Each row is followed by its class number.
[ 25  65 -25 -13 -86   8   2  56 -23  -4 -29   7  10   5  -9  10 -37  -6
  -5 -56 -29  18 -92  17 -45 -20 -28  33  -2  29  17 -29  -5 -11 -47  14
 -27   9]
0
[ 37  28 -12   0 -58   4  13  -6 -15  21  18  33 -31  15 -56  53   6  18
 -23 -36  -7  18 -51  21 -51  12 -17  16 -17  38 -15  29  17   2  -7   1
 -31   5]
8
[ -1   0   7 -25  21  40   5  24 -56  -8 -20 -43 -11  50 -24   0  -7  14
 -31 -17   2   4 -24  -8 -11  -7  18   1 -17  32  23 -21  36  15  13 -52
   7 -37]
3
[ 22 114 -14 -11 -43 -45  37  33 -16 -16   7  -1   0 -69  17  19 -37   3
   2   1  19  13  20  13   1 -24 -22  30 -13 -21   4 -19 -28   0 -33 -27
  49 -34]
0
[ 15   1   6 -44 -29 -11 -36   0  36   1 -19  -6  22 -22  10  30 -18 -14
  32 -29 -24  17 -12   3   5 -21 -29 -32  11  33 -12  19   1 -10 -17  42
  -4  48]
8
[ 16  31 -20   7  -9  11  17  22 -29   2   0   2 -14  15 -14  18   6  -4
 -39 -20   4   1 -37   8  -9  -2 -25  19 -14  33   3 -22   9  13 -11  -8
 -15  -4]
6
[ -8   0  12 -12 -51  23 -24  13 -12   9 -10 -26 -17  34 -30  17   9  -9
 -22 -28 -29  19 -65  11 -29 -17 -40  16   3  60 -13   7  -7  -6 -30  53
 -35  52]
2
[ 26  26  -2 -24 -86  22  11  20 -42  21 -29   7   3  18 -49  53 -15 -18
 -24 -46  -9  12 -18  12 -54   7 -46  -6   1  44 -11  18  -5   1 -16 -15
 -54  16]
0
[ -6 -10 -25 -13  19  13 -14  38 -22 -11 -28 -25  15  38   1 -13  -6 -19
  -8  13  13  18 -19   3   3   5   8 -22   3  35  15 -11  32 -20   9   2
 -29  -3]
6
[ 33  35 -12 -15 -62   5   3  14  -2  21 -20  22 -31  12 -54  25 -10  27
 -25 -24 -10  13 -60   0 -42  25 -16  10 -11  22   0   1   0  18 -18 -15
 -31   5]
3
[ -1 -31 -10 -25  49  18   2  -6  12  -6 -29  -7 -21  26  36 -41   6  14
 -18  20   1  -6 -28 -32  -3  30  40 -38   1   7  26  12  46   5  28  -1
  22  11]
5
[  8   1  -2 -13 -29  -4 -20  11 -21   5 -16 -30   0  26   1  33 -20  -3
 -11 -25 -30  18 -69 -20 -33 -25 -16  11  28  23   0   7   7 -11  -9  25
 -12  37]
1
[  9   9   0 -17  -8  25   7  12 -30   5 -17  -9 -13  21  -4  27   7 -20
 -30 -19  -9   8 -31  -7   0 -17 -41   2  -6  50   0  -8  13  17  -8   3
  -9  11]
6
[ 18  13  20 -40  43 -17  14  -8   7 -20  -4 -27  -4 -25  17   6  14  -7
  -2   3  34   9  71   9  21 -17  10 -58 -18  14  -3  23  14  10  20 -19
  27 -11]
4
[ 46   8 -12 -24 -41   5  29 -11 -20  19 -14  20 -15  12 -48  53   1   3
 -41 -47  10  -5  -1   6 -52  39   9 -26 -12   6   1  22  11  18  11 -45
 -46  -7]
4
[ 12   5  19 -47  57  -1  37   2 -12 -30 -24 -13 -40   2  31 -15  -4  15
 -25  20  18  36  27 -18   3 -15  44 -39 -25  11  23  12  42  22  34 -69
  49 -35]
4
[ 18  76 -10 -21  12 -42  27  26   9 -25 -10 -17   2 -59  60  -4 -28   6
   3  11  14  -5  22 -15  17 -13   4   5 -10 -22  15  -9  -8   1  -2  -9
  69 -16]
0
[ 33  -4  -8 -47   6  -9  21 -15  27  -5 -23   3 -23 -24  31 -14   0  15
 -10  -1 -12  -2 -40 -38  -2  31  41 -26  -6  -4  18   3  22  38  15 -21
  25   6]
9
[  6 -57  19 -32  24  38 -16 -17 -43   1 -17 -39   5  70 -28   8  16  -6
 -12  -3   4   8   5  -1 -13  -7  14 -59   9  44   6  23  66  -3  34 -32
 -28   4]
1
[ 18  14  12 -59 -13 -12  19 -24   1   5 -29 -23   2 -47   7  44  -2 -29
   0  -7   3  -6  38 -27  15   2 -25 -31   5  11 -14  23 -23  37   6 -15
  16  25]
9
[ -4 -29  10  -6 -10  19 -11  11 -35   3   4 -28  -1  51 -19  43   1  -1
 -22 -33 -16  30 -49  -5 -35 -18   1  13   4  49  -6  31  37 -14  18  20
 -16  17]
8
[ 27  36  35 -68 -37 -24  20  -8 -18  -6 -30 -31 -14 -14   8  63 -13 -17
 -18 -29 -12  47   2 -20 -19 -45 -31 -24  -6  27  -5  32   4  34 -14 -34
  34   7]
4
[  9  17  13 -56 -85   7  -7   6 -25  14 -35  -5  -9  17 -22  58 -11 -25
 -12 -40 -44  28 -64  -1 -37 -26 -54   0   2  48  -7  -3  -4  19 -40  17
 -18  33]
7
[ 39  42 -40 -26 -57 -31 -20  16  45  12 -33  24  13 -36   7  21 -21  -9
  -1 -26 -14   1 -42   5  -1  18 -43 -22   7  11   0 -15 -16   4 -40  22
 -31  37]
6
[ 17  24 -11 -16 -28  -4  15  10 -16  -1   2  -5 -15  -3 -20   0   1   9
 -14   5   9  24 -40   2 -22  14  23  15  -7  20   4   2   6  12  -5  -4
  -3  -2]
9
[ 25  -8  -3 -72  10   1  11 -20 -12 -10 -20 -41  16  -9   9   2   7 -10
   0  -3  13 -14  23 -14  20  16  33 -57  -7   7  17   1  37  25  16 -59
  21 -23]
9
[  3  40  30  -2   7 -18  20   8 -39  -9  22 -34 -11  -7 -18  40   7   1
 -28  -4  30  33  31  10 -16 -31  -4  14 -15  26 -18  26  -5   1   4   7
  24  -3]
4
[-15  -6  20 -31 -17  12 -11   0 -47   8  -3 -46   1  34  -7  26   3 -14
 -29  -1  -4  27 -10 -15 -18 -22 -25  -2  11  39  -4  32  15   3  -8   9
  19  16]
5
[  0  46 -24  -9 -29   7  -4  32 -16  -8  -8 -22 -15   3  -6  -5 -14   5
 -20 -18 -12   0 -57  17 -15  -4  -5  26  -4  21  10 -29  -3 -13 -26  17
  -7   8]
2
[ 16   6 -35   8  -3  18  17  34 -30   2  -3   2 -30  48 -48 -18  -1  48
 -49  -5  15  -1 -60   4 -38  50  50   8 -20   7  23 -13  36   4  18 -44
 -25 -35]
3
[ 17  14   9 -37 -83  23  21  -5 -71  25   0 -17  -3  14 -90  71   7 -27
 -35 -28  11  26  10  20 -40   1 -40   2  -4  50 -23  24 -17  32 -13 -47
 -51  -4]
9
[  3  -7 -21   3  -5  12  13  15 -36   4   1 -18   2   5 -29  15   1  -7
 -23 -10  20  -7  -9   7 -19  29  23  10   3  12  -1  -2 -13  -1  19   0
 -41  -2]
9
[ 24  29 -32   8  47  -8  22   6  -3 -18  -1  -4 -20 -14  36 -15 -11  26
 -15 -13   2 -31 -38  -7   6   2  29   5  -3 -24  25 -30  17   2  16 -11
  25  -5]
1
[-35 -18 -14   5  42  15 -35  33  -7 -14 -11 -41  22  29  17 -48   1 -14
  10  32  22  10   4  14  12  -7  18 -17  12  23  11   3   9 -40   9  55
  -6  14]
5
[  1   7   7 -53  17   3  20  -2 -35 -15 -13 -52 -25   4   8  10   2   3
 -40   7   7  10  20 -13   5  -4  10 -26 -13  12  14   9  33  19  25 -53
  43 -21]
2
[-12  21 -16   7  43   8   0  15  -4 -13  -3 -20  -3   1  31 -33  -5   8
 -12   6  12  -7 -12   3   9  -8  14  13  -7   0  19 -16  -2   0  -3  21
  32  -1]
5
[ 30  65 -24 -15 -23 -36   1  17  67  -2 -35  18  -2 -75  48  -2 -34  12
  23 -27 -36 -37 -49 -24  20   2 -29  19   4 -31   5 -46 -54  24 -38  23
  26  30]
3
[ -3 -51  -8 -28  -6  18  -5   2 -11   8 -38  -6 -10  46 -12  18   4 -12
 -23 -18 -13  -5 -34 -18 -32  34  17 -35   3  23   7   6  22   1  28  18
 -43  30]
7
[ 13   6 -11  13  76  15  26   2   2 -10  14 -21 -23  -5  21 -24  24  34
 -33 -10  24 -45   9 -13  22  26  40  -9 -25 -10  15 -13  25  24  35  -6
  36 -18]
3
[-13 -16  -2  -5 -54   0 -24  15  -5  19 -30  -3  -2  21 -26  40  -9 -24
  -4 -23 -19  17 -48   2 -38  10 -27  -1  15  35 -20   8 -34 -16 -12  81
 -59  62]
7
[  9 -41  13 -68  43  35  10  -5 -31  -3 -62 -42 -13  40   5  20  -2 -11
 -22 -11  -5 -15  21 -48   6  16   5 -63  -4  27  16  17  38  32  49 -61
   5  -9]
3
[ -5 -80  15  10  39  32 -30 -15  14   8  11 -18  14  52 -10   1  34   6
   0 -20   2  -5  -9   6 -10  16  26 -37   1  50 -14  41  48 -23  39  58
 -34  44]
8
[  1 -34 -33  -6  77   7   5  13  14 -11 -47  -7  -7  17  54 -19  -7 -12
 -18   9   7 -26 -10 -37  17  38  27 -37   3   6  24 -11  25  -3  47   2
 -17  11]
6
[ 24 107 -34  20 -43 -22  10  31 -32  -7  16  10  -9 -36 -22  27 -40   9
   3 -24   5   7 -40  35 -18 -34 -31  59   1  -8   3 -43 -38 -13 -45   2
  -3 -12]
1
[ -7  13  38 -33 -47   9 -25  10   3   3 -29 -29  26   0   3  13  -9 -33
  26  -6  -6  37  23  11   5 -44 -51 -36   9  58 -18  24  -9  -7 -36  44
  -3  44]
0
[ -6 -17 -10 -11  -1  17 -20  24 -33   3 -16 -27  11  50 -24  10   7 -22
 -15  10  19  26  -7  11  -5  -2 -12 -23   3  58   0   3  27 -19   3   9
 -41   4]
6
[-19  -2 -11  -6  47  -3 -35  40  17 -19 -29 -45  17   3  24 -37 -15   9
  20  13  15  -1  -8  -1  23   1  21 -17   6  16   8 -15  -8 -26   4  48
  -1  22]
3
[ 22  40 -19  -5 -47  -6  11 -17 -10  27   1  15  -9 -24 -33  52   2 -15
 -21 -24  16 -12  26  15 -20  20 -51 -11   0   4 -20  29 -39  14 -14  17
 -26  21]
5
[ 18  40   5  -9   1   1  19 -18 -48   4   9 -16 -13 -13 -34  53  -7 -11
 -19  -5  25  -1  60  11  -1 -13 -33 -22   0  10 -19  23  -5  11  18 -27
   1  -6]
1
[ 32 108 -31 -69 -47 -54  38  23   9 -20 -48   7  -8 -74  36  35 -55 -19
  26 -13   2   3  24 -14  10 -18 -52 -12  -8 -16  11  -5 -50  12 -46 -41
  31  -6]
0
[  5  44  26 -57 -54 -23  18  -9 -48   1  -8 -34 -14 -11 -18  66  -9 -23
 -19  -3  -1  38  26  -4  -9 -35 -38 -12 -12  24 -14   8  -7  30 -15 -30
  41 -10]
7
[  5 -34 -32 -12  18  13 -13  33 -15 -12 -12 -42  25  32  -2 -33   7   1
  -8   0  15  -4 -44   5 -13  31  68 -17   5  16  23 -11  31 -15  27  11
 -32  -4]
9
[ 10  58 -29 -41   4 -24 -18  36 -20 -29 -31 -35  18 -16  13  -3 -55  -8
  28   9  10  25   1   9  12 -35   5 -21  14  -4  24 -30   4 -24 -14 -30
  16 -19]
1
[ 13  35 -37  29  21 -15  20  22 -22 -11  31  -9  -9  -6   3  17 -10  25
 -24 -15  21   3 -17  16 -15   8  39  32 -17 -10   9   3  15 -19  27   4
  18 -31]
8
[ 24  34 -29  21  -3 -21  14   7   1  10  15   6 -17 -15   3  27   9   8
 -41 -11  15 -10 -22  -5  -8  25 -11  17 -10   3  -3   2  -2   5   5  28
   0   8]
6
[ -1  15   5 -28  -2   2  11   2 -23  -6  -5 -18 -17   2   3  15   4  -3
 -21 -13  -2   5 -10   3  -3 -10  -4  -5 -18  20   5 -13   5  17  -3  13
  24   4]
7
[ 12  46 -11   1 -10   0  12  13 -40  -7   7   3 -32  11 -31  12 -23  18
 -14   7  13  35 -24  12 -26 -16   5  13   1  10   9  -4  18 -10  -1 -30
  -3 -19]
1
[ 26  74 -25   2 -39 -11  30  12 -39   6  23  17 -15 -33 -58  73 -20  -2
 -18 -30  27  12  40  39 -17  -6 -39  19 -19  13 -22  14 -32   3  -3 -27
 -14 -22]
8
[   0   51   -8   -7 -106  -10   -3   32  -39   16   -1   18  -27   17
  -71   41  -20    3  -23   -7   -4   63  -64   33  -64   -5  -27   36
   -6   41  -13   -7  -19  -10  -42   18  -39   10]
7
[ -1  88 -28  12 -46 -13  24  40 -65  -8  30  -2 -18 -16 -47  30 -18  11
 -33 -16  29  23 -18  54 -25 -10  -9  51 -25   5   0 -37 -21 -10 -27   1
   2 -34]
7
[ 24  27 -29 -18 -19  23  18   1 -27   8   0   8 -11   7 -15   8   0  10
 -38 -39   1 -14 -32  10 -23  16  -1   5 -11  -5  22 -11  19  17  -7 -30
   2 -21]
5
[ -1  80 -24  14 -20 -45  16  27  10 -13  16  17 -27 -44 -11  -1 -18  11
  -4  27  27  28   6  26  -5   0   6  19 -18 -16  -4 -19 -29  -7 -16  28
  21 -10]
7
[ 14  67 -54  42  19 -33   1  33  27 -19   2  28 -15 -30  27 -40 -42  33
  17  19   8  -7 -59   8  -8  15  46  34   9 -44  25 -42  -4 -35  -4  31
   3  -4]
1
[ 28  33  -9 -28 -30 -10  10 -11   9  11 -16  16  -7 -30 -12  70 -18 -15
   5 -37  -8   0  11  -1 -11  -3 -44 -13  -1  18 -19  28 -16  10  -2   4
 -11  25]
8
[ 17  25  -9   5  31 -45   8   8  53 -14 -10  -5  -5 -44  65  -4  -6  13
   0 -13   0 -15 -29 -23  -3   7  32   6   1 -25   7   5 -12  -7   6  61
  29  37]
4
[ 13  27 -27   2  19  -4  17  40   8 -21 -23  13 -15   1  35 -50 -23  30
  -7  14   9   2 -42  -6 -14  25  52  -2 -12  -2  31 -19  30 -18  14  -7
  13 -14]
0
[  8  23   2 -40  -3 -12   2  11  17 -12 -22 -26   8 -46  43  -1 -11 -14
  17 -14 -21  -4 -39 -25  19 -20  -6  15   8   9   4 -20 -27  19 -21  32
  32  34]
9
[ 31 114 -52  23 -60 -39  20  40   9   1   5  56 -19 -56  -5  13 -34   1
   3  18  13  17 -36  23  -6   9 -29  46  -7 -10   0 -37 -32 -13 -44  10
  -8 -13]
6
[ -9  11  12 -20  -2 -13  -9  36 -18 -21 -32 -38   8  26  16   6 -28  -7
  -2 -13 -13  40 -54 -13 -29 -31  20  19   7  23  14  -3   6 -20  -8  17
  -1  12]
4
[  1 -13  41 -38  21  24   6  -2   4 -10 -30 -25  -2   3  50  -8   5  -8
  -2 -13 -19   2  -2 -31  11 -29 -13 -28  -2  39   5  10  30  16   4   9
  39  32]
0
[  0   9   5  -3  14 -11 -11   6  -5 -10 -12 -26  -3   2  28  11 -20  -1
   5  -6 -17  12 -35 -24  -6 -29  -3   9  21   4   4   3   2  -8   3  36
  17  38]
1
[  4   4 -24 -57  56  -6  17  -6  16 -14 -46 -11  -7 -37  62 -13 -22  -6
  -9  10   7 -30  37 -39  32  21   9 -50   4 -31  26   3   5  18  29 -33
  48   0]
5
[  9  69  10 -16 -72 -12 -14  41  14  -6 -27   1  14 -37  25   9 -38 -15
  20 -33 -35  22 -54   5 -10 -49 -59  34   8  31  -5 -22 -39  -8 -61  57
   7  48]
0
